Every row comes from one small tree of marks. Brackets hold a mark, then the marks that hang from it, in alphabetical order. Every link used is in the known rows. Which tree was each row made from?
Each row is shifted at random along 4 fixed directions that mean nothing.
Known rows
{goge {suvifiz {nureril sevovog}} {tafigo {botore kuloz zisum}}}: [-124  181   33  481  165 -206 -196 -222 -228  343 -160  -15  -38 -110
  -30  -47  -78   75   19  -36 -312  143  246  572  115  248 -153  187
  -17   15   37  165   48  291  -23 -120 -535  -99   26 -153  238  -96
  317  123   84 -262 -250   -2 -154 -198 -153  156 -110   54]
{dozof {gasi {nureril suvifiz}} pekabir {pera pegefiv} sevovog}: [  -3  -70 -386   56  209  351  280   58  239 -237   56  -41   39 -105
 -245   41  116 -260 -189  266  302 -199 -142 -352   56 -182  133 -423
    4 -165   21  -19   83    4  181    5 -367    6  184   76 -213  -65
 -153   87  101  268 -157  -45  149  -22  169 -214   34  219]
{nureril gasi sevovog {suvifiz {goge {tafigo {zisum bulas}}}}}: [ -22 -122  105 -172  144  -72  250  197  -49  -11  112   33 -132  -56
 -111   87  -12  284  -54   39 -299    6  -66  -29   50    5  -83 -203
  146  -20  184   82 -397  -80 -136   24  -51 -168  238  -83   78   53
   43  234  -84  103  231  201 -108 -118   98    1 -190 -220]
{kuloz {goge nureril} pekabir}: [  26    6  -90 -149 -189 -105  -66  -65 -167  228  229  299  175  231
  252   36 -160  628   83  -89 -332  119  -20  -52   58  251  135  326
  163   21 -170  196 -358   67 -309  189 -227    5  306 -188   27  137
 -240  -75   70 -169 -150  -96  -32  -56  277   -4  110   78]
{kuloz botore {goge nureril tafigo} sevovog}: [-243   23 -143  211   65  -83 -139  -68 -122   28 -113  -83  -97 -103
 -197  169   57 -125  -41  294  -37  136  208  219  287   30  325 -128
 -129 -101  -55   -2 -154  179  -16  -85  -78 -225 -148 -256  113 -121
  287   64   58    4   70  127  136  -95  -99  336   58  125]
{botore {kuloz pekabir {sevovog {gasi nureril}}} zisum}: [-209   89  -79  261   55  -15 -111 -163  -63  370 -108  -47  -39  -76
 -165  322  -26 -146  -81 -199  135  175  521  361  290  134   66   15
 -107  -51   52  251  135   82   18  -82 -233  -24 -183 -218  226 -127
  286  -40  232 -176 -303  -22  -99  -67 -100  481   16  261]
{bulas {nureril gasi {sevovog botore} {suvifiz tedi}}}: [  92  -93  103  -28 -110  -44  129   79   29  -42  246   17   82  177
  172  -40 -152  110   76  -19  -29  101 -146 -127  -67  -32  -58  162
  102   77    9  -32  -31    9   -7   33  302   99  -15  229 -111  134
 -128  -75  -21    5    7 -120 -134   92   46 -175 -112   18]
{zisum {bulas {nureril suvifiz}}}: [  96   68   95   86   48  154 -170  142   45  -68 -224  -79   79  -56
  -56 -130   40 -298  -80  -44  137  -54   -3  -36 -212  -52  -40   -6
 -216 -117  216  -15  272  -29  171  -57  277  126  -23  140   17  -83
 -100   91  -98   64  152   18   87  156  -25  169  162   26]
{suvifiz {bulas {nureril gasi}} {goge tafigo} tedi}: [  28  -12   73 -119 -116 -321  -43  -23  -40   54  -70  214 -133  -23
  105   98   46   75   21  179  -88   54  107   55   97  118 -243  -39
  236   21   21  -11 -282  -48 -166  109  101 -102 -129 -195  133  -31
   -8 -224  -30  -73   24  176   71  -60   19  178   99  -86]
{gasi {nureril {sevovog botore}}}: [-202  313  -87   88   74  -71 -401  126 -145  358  -43   10   59   48
  -56 -153   23  -16   28   56  110  -10   98  419   -3   47  -59  206
   54   12  278  271  391   51   62 -324  -21 -157 -241   28   86 -123
  229  131   16 -143 -205  -52 -172   15  -29    2  210 -111]
{pekabir {nureril {suvifiz bulas}}}: [ 156 -139  315   55 -172  384  280   12  277 -630   40 -113   44   62
  131   67 -177 -252 -282 -330  115   61 -248 -479 -151 -102  196   -1
 -186  -43 -325 -385   34 -227  -18  247  503  482    9  145 -263   84
 -255 -111  -55  173  351  -23  193  244 -126 -240   22  225]
{gasi {nureril {sevovog {botore {kuloz {goge suvifiz}} zisum}}}}: [ -91   67  105  379   34  148  175  -40  110 -134  -16 -149 -111  -65
   -4  -42   13 -318   65 -306   98  -35  -78  -99  -81 -121  176   24
 -277  -15 -204 -370  518  -34  273   50  -62  -52   24  340 -359   57
  -28   90  -20  182   -6 -174  -12  218 -186   34 -207  -45]
{dozof pekabir pera sevovog suvifiz}: [ -66   -8 -493   13  248  267  175  138  192 -219 -155   12  183 -148
 -243  -57  144 -224  -63  220  250 -366 -213 -243  -49 -174   50 -302
  -95 -106   60  -71  100  -51   94  -29  -88    2    9  165 -158  -72
  -90  303   24  261 -187   26   72  -14   75  -81   74  181]
{tedi {bulas {nureril gasi suvifiz}} {goge {tafigo zisum}}}: [ 144 -106   34 -118  152   89  -29   94  -59 -124   87  -50   81  -34
 -116  -65  357   53   83  204 -199 -120   51  -58 -104  -41  -60  -32
   28  -72  151   80  -76 -100  241  -32  -48 -168  204   91  232   27
 -158  254 -157  133   69    1  203   -7  -77  180   24 -137]
{goge {nureril sevovog} {suvifiz bulas tedi}}: [ -10 -190  209   -9 -108  -21   89  -19   97 -381   72  152 -112   10
  102  137 -241    5 -110  -78  -33  137  -29 -156   11    9  136  -45
  -67   45 -238 -172 -349   51 -148  187   75  156  -19  -67 -188   84
 -258 -192    9   77  284   51   17  -24  -40 -212  114   17]
{pegefiv {dozof gasi pekabir {suvifiz tedi}}}: [  48   13 -319  -24   34   58  -15   41    1  221 -127  145   24   92
   11  -71   57 -293   13 -153  157 -142 -127   39  -79 -124  -61 -110
  128   28   73   55   79  -14 -111  -33  -76  136 -166   -5  -66  -73
   61 -148  285 -214 -262  -13 -159  -53  104  -99   91   97]
{dozof gasi pekabir sevovog suvifiz}: [ -24 -163 -401   52  130  333  398  111  290 -282  -74  -47  141  -56
 -244  131   84 -297 -186   41  244 -262 -168 -305    1 -164  170 -461
  -68 -119 -100 -107  -60  -63   37  -81  -12  147   75   31 -282  -67
  -14   85   95  226  -25   77  131  -56  109 -254   76  350]
{goge {bulas {nureril {sevovog {botore {kuloz pekabir}}} suvifiz}}}: [ -87  -64   62  149  -70  185   41  -48   38   54 -122 -124  139 -184
 -130  368 -130 -183 -162   30  -13  208  357  177   37   19  194 -162
 -224 -140  -41   76  -46  252  297 -225   77 -163 -209   70   93  -87
  199  -50  -35  172  188   71  113  -77 -107  252  243  291]
{bulas {nureril gasi sevovog}}: [ -78  190 -119   -7   72 -135 -186  110  -61  256  -15   99   53   30
  -32  -11   73   54   60  200  -86   84  159  262  140   94 -252   72
   80  -83  312  278   75    5   10 -280   30 -101 -111  -79  174  -75
   53   62   -3 -150 -210  -29  -33 -107  137  180   43   26]
{tafigo {botore kuloz} {bulas {nureril gasi {suvifiz tedi}}}}: [ 124  -96  253  130 -223  -90  -33 -175  -37  158  -89 -121  -74  -56
  138  251 -267   98 -189 -248    0  213  283  145  207  102 -107  114
   18   51  -97    5 -321  176   23  163 -143  162  -35  -40   96  -12
 -204 -246 -107  -78  129   28   59 -145  -53  -37   11   47]
{suvifiz bulas {goge {nureril gasi sevovog} {tafigo botore zisum}}}: [-162    0  112    5   71  -98   -9  110   45  -75  -50   -9 -293 -253
 -227  147   70 -235 -105   69  -55   53  261  193  207  -80  140 -289
 -146  -74  -65 -131    7   40  110  -10   32 -246  -65 -188   25 -117
  263    0  -27  210  374  179  -47 -193 -330   76  -49  -20]
{pekabir {nureril gasi {sevovog {botore zisum}} suvifiz}}: [-113  286  -23  183  249  -38 -165  186 -240  317   21 -130   62  -97
 -204  -95  209 -156  181   69 -142  -23  107  428  -29 -107 -178   54
  100 -158  341  283  317   46   98 -480   47 -169 -340  150  230  -95
  305  283   85 -134 -139   24  -28   46  -22  371 -135 -230]
{sevovog botore {gasi {nureril {suvifiz tedi}}}}: [ -98  -16    9  -60   22   36 -132   61  -96  173   13  -48  -32   15
 -157  124   86  -28   66   40  282  -41  143   40   44 -103  106    4
  173   35   57   49 -119   -5  -57 -112   61  -45 -153   38   74  -48
   96   73  -27   44 -145  116   49   62   64  139  154  -67]
{zisum {bulas {nureril gasi {suvifiz tedi}}}}: [ 159  -83  170  -71 -107 -130  -69   28 -142  123   18   88   41   94
  161  112 -178  284  -42  -10 -110  129   81   81   32  117 -229   95
  231   11  167  199 -432   70 -216   30   47  177   -6  -84  148   38
 -175 -130  -51 -175   19  103   -5  -47  198   53   70  -87]
{nureril gasi sevovog {suvifiz {goge tafigo} {tedi bulas}}}: [ -77  -65  -52 -232  133 -180  110  183  -45    7   74    8  -22 -128
 -204   64  146   52   86  241  -34 -104  -15  -54   49 -126 -193 -273
  120  -44  208  124 -427  -67  -60  -59  -17 -398  -45   -3  188   32
  -33  162  -19  119  113  200   92  -60  115   38   29 -507]
{zisum {bulas {nureril {sevovog botore}}}}: [-155   68  -70    0    3   25 -253   50  -78  179 -208  -35  -31 -136
 -150  271 -103   81 -186  173   30   99  325  310  -32   57   17  -51
  -51  -67  188  203 -225  168   56 -379  146 -183 -255 -226  193 -177
  192   79  -91   52   71  222   90 -116   63   30  283  239]
{suvifiz {bulas nureril} {goge {tafigo zisum}}}: [   3  -73   31 -127   14  -75   50  -42   73 -117  -99  198 -127  -53
  -25   88  146  145  -67   80 -255  -34   26 -200 -120  110   12   28
    7   19  -38 -117 -178 -126  -23  180  114 -256  191 -137   43  -30
 -133  149 -121  146  104  168  118  -46  -45  -31   57  164]
{dozof {suvifiz {bulas {nureril sevovog}} {goge tafigo}}}: [  10 -160 -215 -298  193  -56  175   79  150 -287  -62   32  187 -191
 -186  -68  221  114  130  341 -273 -209 -233 -380 -164  -98 -109 -193
  -89  -37   12 -204 -225  -68  114   42  -81 -442  271  186  -69    2
 -326  273 -208  426   53   34  251  -32  229 -299  -61  -44]
{pegefiv {dozof {gasi nureril} pera {suvifiz tedi}}}: [  23  -65 -395 -171  114  102  -14  -58   15  -81  -86   68   29  -13
  -64 -123  110 -172  104  124  313 -253 -251 -192  -17 -156  -81  -87
  130  101  114 -111   83  -53  -78   68 -262 -132    6  192 -255  -16
 -287   18   96    9 -318  -37   25   39  173 -360 -102  -86]
{suvifiz bulas goge nureril tedi}: [  67  132  250  186 -286 -195 -195 -160   83  -31  -70  218 -282   89
  290  -77 -333 -205  -97 -355  167  127  -79   23  -18   86  -84  126
   32  190 -267 -114  294  -47 -257  273  465  329 -364 -179 -233    1
   83 -500  177 -215   84  -18 -214  158 -201 -111  162   60]
{botore {kuloz goge} {zisum bulas}}: [-114    8    1  156  -61   68   45  -50  -15   51 -309   -7 -301 -149
 -151  448  -75   -6 -191 -246   56   56  296   30   62   59   82 -195
 -123 -108  -45 -112 -324  -22 -106  -74   17  -63  -47 -216   48  -67
   26  150  -22   49  157  253  239  -14   39  282   50  114]
{tedi {goge {suvifiz {nureril gasi}} {tafigo bulas}}}: [ 230  -22  202  -74  -49  -87  -50  -73  -55 -155  223  -89  108  137
  300 -506   82  242  183  -27 -186  -61 -277   11  -45  112 -196  235
  169  119 -102  -72  212  -61   14  201 -351  351  346   67  -32  131
 -116 -244 -166 -141  -21 -240  -53   35    3 -112 -197 -215]
{pekabir {nureril {suvifiz {tedi goge}}}}: [ 141   26  155   42 -123  100  -14  -50  -66  -92  136  253   26  185
  255  -32 -144   66  -90 -196  -91   35 -170 -126  -63   20    7  186
  203   54 -166  -33  -41  -95 -128  145  278  235 -149   24  -97  129
 -236 -118   75 -110  -40 -130   16  263   -8    2  159  -93]
{suvifiz bulas goge {nureril gasi {sevovog {botore zisum}}} tedi}: [  16   42  229  125 -184 -179   74    5  183 -162  110  -23 -317  -25
  120 -103 -178 -372   98 -343  214   37 -109  -74 -112 -170  -72  -25
 -104  148 -254 -304  546  -86   -8  114  587  144 -336  108 -346   57
  256 -355  146   44  207  -80 -255  213 -337 -209 -252  -17]
{tedi bulas {goge suvifiz}}: [  58   -3   88  -51  -21  184 -108  -31    9 -240   -5    3  -16   57
   38   -6  -51   78 -114 -114   43  -69  -65  -61  -78  -14   56    0
  -37   44 -111   -6 -184 -129   -7   -7  -25  269  -22 -102   82   61
 -189    3  -78  -15   80  -12  192    9   43   47  322  -93]
{kuloz botore goge {pekabir nureril} {zisum bulas}}: [  81  140   75   49  -57   59  -61   73  -83  321 -275 -250   86 -192
  -30  -85  -14 -291   26  -40  123  -65   81  144  -58 -149  182   46
 -335 -182  -80    8  519  139  172   76  215  -79 -151  -58   19  -46
  277  -20  -11    8  223  -61  -20  213 -323  281 -166 -137]
{goge bulas {nureril gasi {suvifiz tedi}}}: [  41  -87  147 -201  -24  -25  -31  115  -76 -166  140   64  128   61
   -1  -73  154  -13  150  122   32  -14  -34  -93   22  -27   -8 -107
   87  -66  136   -3 -143    4  -37  -30  -24  -40   99  181   14   79
 -137  -20  -80   -4  174   38   79  -25   82  115   84 -355]
{nureril gasi {sevovog {botore kuloz {zisum bulas}}} {suvifiz goge}}: [   9    0  286  225 -109   -4  177   24    9    9   77 -149 -199    9
  106  121 -315  -22 -123 -446   -6  145  -94   84    8   11  -89 -115
  -41   81  -91 -123   47  -66  -35  -13  169  271 -124  132 -128   60
  140  -86   48  -16  259  -18 -173   55  -75  106 -141  -48]
{nureril gasi sevovog suvifiz}: [ -27  -18   94   46  -19   74  140  171   49  -95  161   15  -60  129
   15  130 -232   69 -121 -151   -1  173  -67   -9  167    3  -44  -62
   95  -20   64   82 -205  -97 -197  -74  180  291  -16  -23  -20   80
   13   37   35  -81   66    1  -92  -57  113   36  -40   65]
{sevovog {botore kuloz zisum} gasi}: [ -17   23   92   85 -140   91   63  -95   83    8   10 -132  -55  220
   97  -86   54  -68   45 -291  270  -24 -108 -108 -146   98   83  215
  -95  116 -106 -265  317 -218   38   57  176  355  107  215  -40   48
   97   94   11  -72  -39 -144  -87  156 -131  182 -139  220]
{pekabir {nureril {sevovog gasi}}}: [-163  150   46  185   29  270   16   83  225 -156 -164  -80 -114 -109
 -181   49  139 -765 -163   27  495   11  128   28   68 -170  141 -195
 -269 -172   16 -175  559 -148  243 -170  503  153 -388    6 -109 -146
  319  -48  103  109   69   -5    0  214 -288  354    1  213]
{tafigo {botore kuloz} zisum}: [ -79   41    5   15  -19  118   49  -76   64  123 -173  -37  -99   22
 -114  154  -47  113 -185 -249  -62  -17  164  -32   51   97  162  114
 -160   31  -34 -131  -62  -62    8   68   37  -31  186  -65   70  -23
  -70  278  -97   36   82   53   21  -93 -104 -146    9  153]
{goge suvifiz {tafigo {bulas {nureril gasi}} zisum}}: [ 127 -167   27 -335  191  -95  160   41  -37  -63   74  -90  194  -25
  -46 -284  438  414  237  267 -425 -200  -85 -195 -158   77 -160  208
   76  -37  247  -14 -179  -64  144  137 -478 -262  665  147  176   72
 -373  331 -359  108    1   33  145 -143  160 -121 -332 -217]
{dozof gasi pekabir pera sevovog {suvifiz bulas goge nureril}}: [ 237 -127 -249  124  -46  123  308 -200  294 -448  121   15  117    7
  229 -221 -205  -88  -74  -32  161 -209 -554 -372  -39  -44  -48 -210
   44  176 -447 -153  254  -44  -95  319 -151  449   46   96 -574   25
 -165 -427  198   88 -133 -169  -88   43   36 -607 -106  296]
{kuloz botore {goge bulas {nureril gasi}} pekabir sevovog}: [ -18  -66   67  -87 -192 -155  -20 -145 -168  104  238 -104  161   88
  161  131 -213  327   71  119 -212  292  154  243  374  107  234   70
    6  -17 -148  245 -230  248  -99   24 -292   79  -11 -204  118   62
  214 -332   78 -190   74  -79  -74 -229   53  179  -72  -25]
{suvifiz goge {tedi {bulas nureril}}}: [  21   -5  201  162 -317  -69 -142 -224   77  -74  -69  302 -174   96
  267  228 -312  -78 -292 -256  208  159   63  -61  -39  149  -39  116
  -22  144 -203  -21 -160  -31 -142  251  387  148 -289 -230  -84   16
 -122 -334  112 -138   50   65  -56   54 -121    1  382  184]

Write each row's tree
[ -81  -67  -37  116  136   75  -51   49 -168   13 -119  -83  -62 -236
 -190  238  131  -51   63  373  -13  102  199  156  -45  -53  237 -250
  -68 -163   52  110 -169  280  177 -247 -129 -571  -19  -40  122  -29
  283  271 -140  154  127  177  126 -112 -110  378   22   45]  {kuloz {goge {bulas {nureril {sevovog botore} suvifiz}} tafigo} zisum}
[  -7  236   14  -78  -48 -302 -493  -81 -323  388  -12  215  -82   29
   74  -26   53  171  172  207  -71   83  302  581  235  141 -281   16
  401   37  198  432  -27  156 -169 -332 -152  -66 -387 -304  290  -70
  310 -279   58 -389 -224   58  -42 -144   69  311  260 -313]  {suvifiz {nureril gasi} {tedi {goge bulas}}}
[-153   32  -83  221   47  -39    5  -98 -203  193  -48  -62  -47  -36
  -57  173 -175  126  -21   87 -173  154  232  371  144   89  318   17
   71  -51  -74  183 -271  257 -145  -51 -230   14 -185 -324  242  -17
  357  -90  124 -176  -47  162  -74 -118   16  461   50  141]  {kuloz {goge suvifiz tafigo} pekabir {sevovog botore}}
[ 166   43  255  100 -306 -148 -206  -93   57  -70  -77  215  -71  227
  398 -119 -255  -87 -107 -197  141  144  -66   15 -152  173 -105  368
    9  128  -61  -34  208  -36 -107  267  368  409 -176   -4  -80   31
 -164 -336   69 -253   72 -107 -188  148 -185  -53  158  138]  {suvifiz {bulas nureril} tedi}
[ -12  -42  -63 -223  -51  -97   17  -86  122   47  -16 -285   -1  -76
 -103  -65  140  -54  234  161  159  -79   52 -111  -40  -96   -5  -30
 -103   98 -112 -167  149  -23  136  -74  151 -140 -101  153  -29  -47
   34 -113  -53  185   25  -43  101   95  -31 -313 -131  -67]  {suvifiz bulas {nureril {sevovog {botore kuloz} gasi}} tedi}
[  36 -177  -37  -72   56   27   86   74   62 -148   85  159  -64  -12
  -43   49  154 -163   59  274  114    7   22 -169  -16 -100   41 -129
   54  -25  -22  -97  -92  -49  175   45  175 -109   13   71   -4   44
  -39   33   -6  217  -39  -68   51  157  -75  257   10   67]  {bulas {nureril {sevovog gasi} {suvifiz {tedi {goge tafigo}}}}}
[   4  103 -343 -267   93  287  140   63   70  -19   49    7  201  -29
   16  -43  287  -57    1   76   29 -167 -106 -234   36 -154 -106  -58
   70 -109   42  -69   55 -239   29  -45  -62  -34    2   12   56  -46
  -58   23   66   19 -390  -29  159  -23  159 -101  -50  110]  {pegefiv {dozof {pekabir {nureril gasi}} pera}}
[-199  176 -262 -188  323    5  -31  292  -50  219 -183  -35 -124 -287
 -552  191  335 -128  124  173  -44 -194  192   -7  198 -236 -117 -481
   80 -212  304   98 -231 -157  -60 -394  103 -428 -177 -107  227 -130
   68  363  -97  191  -31  317  388  -98  333  434  175 -299]  {nureril gasi {suvifiz goge}}
[   4   99  -92 -146   24  -81   10   68   45   47  216  -12  148  141
   55 -227   19  234  169   45 -127    5 -143  -58   69   55 -208  134
   70   39  102   94  153  -94 -117  -91   53   19  177   27  -47   67
  -21   11  -16  -91 -190 -157  -91  -15  183 -334 -189  -45]  {suvifiz {nureril gasi sevovog}}
[ 144  -48   69 -137   15   60  -85   52   -1 -103  -55  131   34   79
  106 -239  203   89  -28   88 -137 -136  -64  -89 -290  105    5  171
  -54    6  118  -92  215 -107  208  135   97  -42  316   48   40   21
 -133  163 -171   89  125  -77  -23  149 -168    7   16   32]  {tedi {goge {tafigo {zisum {bulas nureril}}}}}
[  62  123  325  301  -68 -230 -208 -119  -95  -63   12  144   52  158
  360 -521  -99 -274  113   87   68  109 -191  369 -133  185 -148  268
   36   98  109   72  574  192   26  125 -108  237 -101  124  -82   46
  299 -318  119 -377   -6 -165 -492   94 -330  106  -62 -255]  {goge bulas {suvifiz {nureril sevovog} tedi} tafigo}
[-111  149 -313   74  239  207 -102  148   25  319  -37  -14 -124 -120
 -282   88  136 -439 -113   20   85   55  153  146   87 -241   24 -355
    1 -201  244  233  195   85  199 -312 -348 -196 -142 -109   85 -194
  200   -1  275  -18 -271  -50  -44 -168  178    6  150  156]  {pera {pegefiv {dozof {gasi {nureril sevovog suvifiz}} pekabir}}}
[ 138  165  163   31   39   33 -211  -13    2 -128 -105   18  253  108
  189 -518  203 -212  172  107   29 -105 -213   20 -273   65 -108  248
 -150  -34  231  -11  602  -30  264   -4  -89  154  124  311   -2   14
 -117   -3 -133 -140  -45 -192  -56  101  -37  205   89 -205]  {goge {bulas nureril} suvifiz}
[  69   12   -7  145 -104 -205 -184  -29 -141  281   71  106  155  144
  231  -48 -262  103  -45  -73   33   36  -37  472    6   75 -149  146
  321  168  -59  356   34  251 -142  -80 -361  295 -306   -7  -99  -81
  146 -425  233 -296 -179  -79 -337 -100    0 -356  145  -33]  {dozof {gasi {nureril {sevovog botore}}} pekabir {suvifiz bulas tedi}}
[ -17    9   13  -22   46 -195 -154  -62 -217  351   60 -168   21   47
  -48   -9   74  199  216   13   41  -17   69  235 -135   27 -148  186
   70  114  189  292 -155   51   41 -168 -211 -130 -122  191  312   12
   17  223   91 -143 -112  -20  -84  -10   17  132  -47 -330]  {nureril {sevovog {botore kuloz zisum} gasi} {suvifiz {tedi bulas}}}
[-128   43 -102    8   23   78   43  -54   33  100 -196  -38  -56  -52
 -190  234    7  137 -120 -242  -27  -49  201  -68   13   59   56   46
 -166  -25  -20 -144 -210  -70  -27  -52  -62 -123  198  -58  145  -28
  -65  372  -86   71  -20   87  193  -93   20  -61   14  139]  {tafigo {botore kuloz zisum}}
[ -97  217 -322   18  349 -187 -204  -94 -203  330 -124 -288  101 -195
 -305 -219  228  137  394  376 -355 -117   51  187  163 -137   28   25
  -79  -56  138  224   92  184   27 -260 -354 -404  -76 -102  193  -97
  100  209  -36  -41 -318    6  220  -88  280   56 -151 -305]  {kuloz botore {goge {suvifiz nureril}} sevovog}
[ -61  116 -191    5   97 -131 -124  -42 -176  319  -78 -155  -79   19
  -74   11  -78  249  127   81  -81   52   -3  109  158   -6  166   97
  -86   33   28  208  -26   91 -158  -31  -78 -222  -14 -215  138   37
  111  235   18 -184 -107  -57  -39  -77   44  101 -163  -91]  {kuloz botore goge sevovog zisum}
[-111  -32 -159 -245  153   21  -51   63   -4   82   -3 -242   12 -151
 -302    3  214  134  192  153   86 -139  127  -28 -177 -127    8  -65
 -108  -10  118   29    0    0   81 -318   28 -262  117  -15  111  -82
  245  273  -90  213  -56  106   93   -6  105 -180 -195   63]  {suvifiz {nureril {sevovog {botore {zisum bulas}} gasi}}}
[ -65 -185  113 -273  -45 -147  124   17   41  -65   38   58 -193 -161
 -124   48  178   66  -21  -23  -36 -124  135 -180   55  -56  136  -94
  -42   28 -106 -285 -227    3   56  308  -91 -391  318  -80  -50   24
 -111   43 -181  269  357  176   19 -118 -196 -204 -159 -204]  {suvifiz {goge {nureril gasi} {tafigo botore bulas zisum}} tedi}
